Below are the code and all the weights of a small trained network. Each question names an input and a target symbol and asks about switching units off, where a switched-off unit gives its printed mean instead of its output.

import numpy as np


def w(rows, s, z=0):
    codes = np.array(rows[::2]) - 128.0
    scale = np.full(codes.shape[1], s)
    scale[-1] = z or s
    return codes * scale


def norm(h):
    return h / np.sqrt((h * h).mean(-1, keepdims=True) + 1e-5)


def f(y):
    return np.maximum(y, 0)


def softmax(a):
    e = np.exp(a - a.max(-1, keepdims=True))
    return e / e.sum(-1, keepdims=True)


def log_softmax(a):
    a = a - a.max(-1, keepdims=True)
    return a - np.log(np.exp(a).sum(-1, keepdims=True))


def net(x, mask):
    ids = ['ΓΔΛΦβεθμξπστω'.index(c) for c in x.split()]
    T = len(ids)
    res = E[ids] + P[:T]
    u = 0
    for l in range(2):
        q, k, v = (norm(res) @ M[l].T for M in (Q, K, V))
        z = softmax(np.where(np.tri(T) > 0, q @ k.T / 2**0.5, -1e9)) @ v
        res = res + np.where(mask[u], z, O[l][:, -1]) @ O[l][:, :-1]
        u += 1
        y = f(norm(res) @ A[l][:, :-1].T + A[l][:, -1])
        res = res + np.where(mask[u : u + 8], y, B[l][:, -1]) @ B[l][:, :-1]
        u += 8
    return log_softmax(norm(res)[-1] @ U[:, :-1].T + U[:, -1])


Q, K, V, O, A, B = {}, {}, {}, {}, {}, {}
E = w([
[124,161,132,164],'Γ',
[90,97,254,172],'Δ',
[103,84,69,106],'Λ',
[94,124,128,107],'Φ',
[123,87,131,145],'β',
[92,91,59,88],'ε',
[127,179,142,158],'θ',
[104,162,31,107],'μ',
[194,92,183,30],'ξ',
[93,96,57,88],'π',
[119,181,165,137],'σ',
[128,176,141,159],'τ',
[100,91,72,102],'ω',
],0.0066)
P = w([
[190,237,83,47],'0',
[175,238,93,62],'1',
[173,222,89,84],'2',
[170,219,86,102],'3',
[173,223,89,118],'4',
[178,231,87,131],'5',
[181,234,90,143],'6',
[189,239,90,157],'7',
[192,243,95,168],'8',
[199,245,92,176],'9',
[205,249,96,188],'10',
],0.0012)
Q[0] = w([
[79,156,5,5],'0.h1',
[1,196,90,80],'0.h1',
],0.0034)
K[0] = w([
[62,183,153,2],'0.h1',
[30,194,141,97],'0.h1',
],0.0042)
V[0] = w([
[250,27,96,243],'0.h1',
[226,123,143,222],'0.h1',
],0.0016)
O[0] = w([
[37,240,22,50,3],'0.h1',
[80,91,128,3,62],'0.h1',
],0.002,0.0012)
A[0] = w([
[241,43,107,91,144],'0.n1',
[102,101,41,150,154],'0.n2',
[202,24,131,119,57],'0.n3',
[90,182,142,37,195],'0.n4',
[84,121,60,160,22],'0.n5',
[126,160,84,24,133],'0.n6',
[218,48,135,98,14],'0.n7',
[141,3,132,123,1],'0.n8',
],0.004,0.0015)
B[0] = w([
[194,124,105,36,199],'0.n1',
[33,146,193,110,252],'0.n2',
[150,79,39,68,166],'0.n3',
[120,100,21,123,230],'0.n4',
[88,68,237,162,185],'0.n5',
[209,120,64,41,215],'0.n6',
[146,58,249,118,147],'0.n7',
[136,235,1,91,166],'0.n8',
],0.0037,0.002)
Q[1] = w([
[35,201,8,59],'1.h1',
[252,71,152,5],'1.h1',
],0.0042)
K[1] = w([
[3,145,26,142],'1.h1',
[150,124,132,50],'1.h1',
],0.006)
V[1] = w([
[141,98,174,3],'1.h1',
[112,76,68,160],'1.h1',
],0.0046)
O[1] = w([
[185,125,48,252,161],'1.h1',
[66,208,134,93,252],'1.h1',
],0.0038,0.00044)
A[1] = w([
[187,183,88,153,102],'1.n1',
[60,94,104,151,193],'1.n2',
[78,47,90,155,49],'1.n3',
[217,113,62,87,99],'1.n4',
[138,134,41,74,60],'1.n5',
[254,110,141,143,127],'1.n6',
[100,90,94,52,2],'1.n7',
[111,72,236,149,120],'1.n8',
],0.005,0.0019)
B[1] = w([
[219,73,57,64,195],'1.n1',
[109,110,222,153,198],'1.n2',
[47,234,191,129,159],'1.n3',
[115,142,175,17,212],'1.n4',
[136,100,54,195,252],'1.n5',
[55,39,254,229,149],'1.n6',
[184,161,107,202,197],'1.n7',
[198,47,125,218,153],'1.n8',
],0.004,0.0031)
U = w([
[163,35,240,207,186],'Γ',
[177,142,136,152,2],'Δ',
[199,112,140,161,23],'Λ',
[167,131,136,139,10],'Φ',
[152,97,2,75,252],'β',
[169,192,182,59,39],'ε',
[188,197,188,175,87],'θ',
[184,156,136,154,9],'μ',
[29,163,76,224,181],'ξ',
[11,213,227,71,183],'π',
[242,29,179,35,113],'σ',
[149,162,156,112,24],'τ',
[162,187,167,64,29],'ω',
],0.0068,0.0053)

Each question gives the input, a string of symbols that net reads in full, and the target symbol t.
The units are the heads (2 rows each of Q, K, V and O) and the neurons (one row each of A and B). Each row of codes is followed by its name. A weight is (code - 128) times the scale printed after its matrix; where a second scale follows, it is the last column's (O, A, B and U).
mask holds one flag per unit, layer by layer, with each layer's heads first. A switched-off unit (its flag False) gives its mean, the last column of its rows in O or B, instead of its output. The means were averaged over made-up inputs and are rounded, as every weight is.
A unit's drop is (log p(t) with every unit on - log p(t) with that unit switched off) / (log p(t) with every unit on - log p(t) with every unit switched off).
The circuit of an input: a set's keep is (log p(t) with only the set's units on - log p(t) with every unit switched off) / (log p(t) with every unit on - log p(t) with every unit switched off). Starting from the 12 units with the biggest drops (on a tie, the unit counted first), units are removed one at a time, each time the one whose removal leaves the highest keep (on an exact tie, the one counted first), for as long as the keep stays at least 0.8.
circuit, biggest first: the units of the circuit, biggest drop first
top k neurons: the k neurons with the biggest drops, biggest first
top k neurons in layer l: the k neurons of layer l with the biggest drops, biggest first
drop when u is switched off: that unit's drop, to one decimal
input Φ β Φ Γ Γ Γ, target π: circuit, biggest first -> 1.h1, 0.n6
input Γ Φ ε Φ Φ Φ β, target β: circuit, biggest first -> 0.n8
input μ μ β β τ β β β σ, target β: circuit, biggest first -> 0.h1, 0.n2, 0.n4, 1.n1
input ω Φ μ σ Φ Φ ε ω θ Γ Φ, target Γ: circuit, biggest first -> 0.h1, 0.n6
input μ ω θ β β Γ, target β: top 4 neurons -> 0.n2, 1.n1, 0.n5, 1.n2
input ω Γ ξ μ ξ Φ Φ Γ Γ β, target β: top 3 neurons in layer 0 -> 0.n8, 0.n1, 0.n3
input ω Φ θ β β β ε Φ Φ, target π: top 4 neurons -> 0.n1, 0.n6, 0.n5, 1.n5
input Λ σ σ σ, target Γ: top 3 neurons -> 1.n6, 0.n8, 0.n2
input Λ ε Γ θ τ Δ Φ σ β β, target ξ: top 2 neurons in layer 0 -> 0.n2, 0.n8
input Γ π ω Φ μ Φ Γ Δ Φ Φ ω, target ξ: top 4 neurons -> 0.n2, 1.n1, 0.n5, 1.n7
input Γ π β β τ, target β: top 2 neurons -> 1.n1, 0.n2
input Φ θ ω Φ, target ξ: top 3 neurons -> 0.n6, 0.n1, 0.n4
input Γ β Φ σ μ Λ σ Λ θ Φ, target ξ: top 3 neurons in layer 0 -> 0.n4, 0.n6, 0.n1
input Φ Δ ω Δ Γ π Φ ω π, target ξ: top 2 neurons in layer 1 -> 1.n1, 1.n3
input θ θ Φ β ε θ μ μ β, target ξ: top 2 neurons in layer 1 -> 1.n1, 1.n2
input β θ μ θ Φ Φ μ Φ ω Λ Λ, target ξ: top 3 neurons -> 0.n2, 0.n5, 1.n1
input τ β ω σ, target β: top 2 neurons in layer 0 -> 0.n4, 0.n2
input Φ Φ ω θ Γ Φ Γ θ π ε Φ, target Γ: top 2 neurons in layer 1 -> 1.n8, 1.n4
input ω Φ Φ θ θ Φ, target π: top 4 neurons -> 0.n1, 0.n6, 0.n5, 0.n3
input Φ Φ β Δ ω β θ σ ω, target ξ: top 2 neurons -> 0.n2, 0.n5
input σ Φ Γ, target Γ: top 2 neurons -> 0.n8, 1.n6
input β β ω Λ β β Γ, target β: drop when 1.n1 is switched off -> 0.6
input β Γ β Φ ω ω β, target π: drop when 0.n6 is switched off -> 0.1
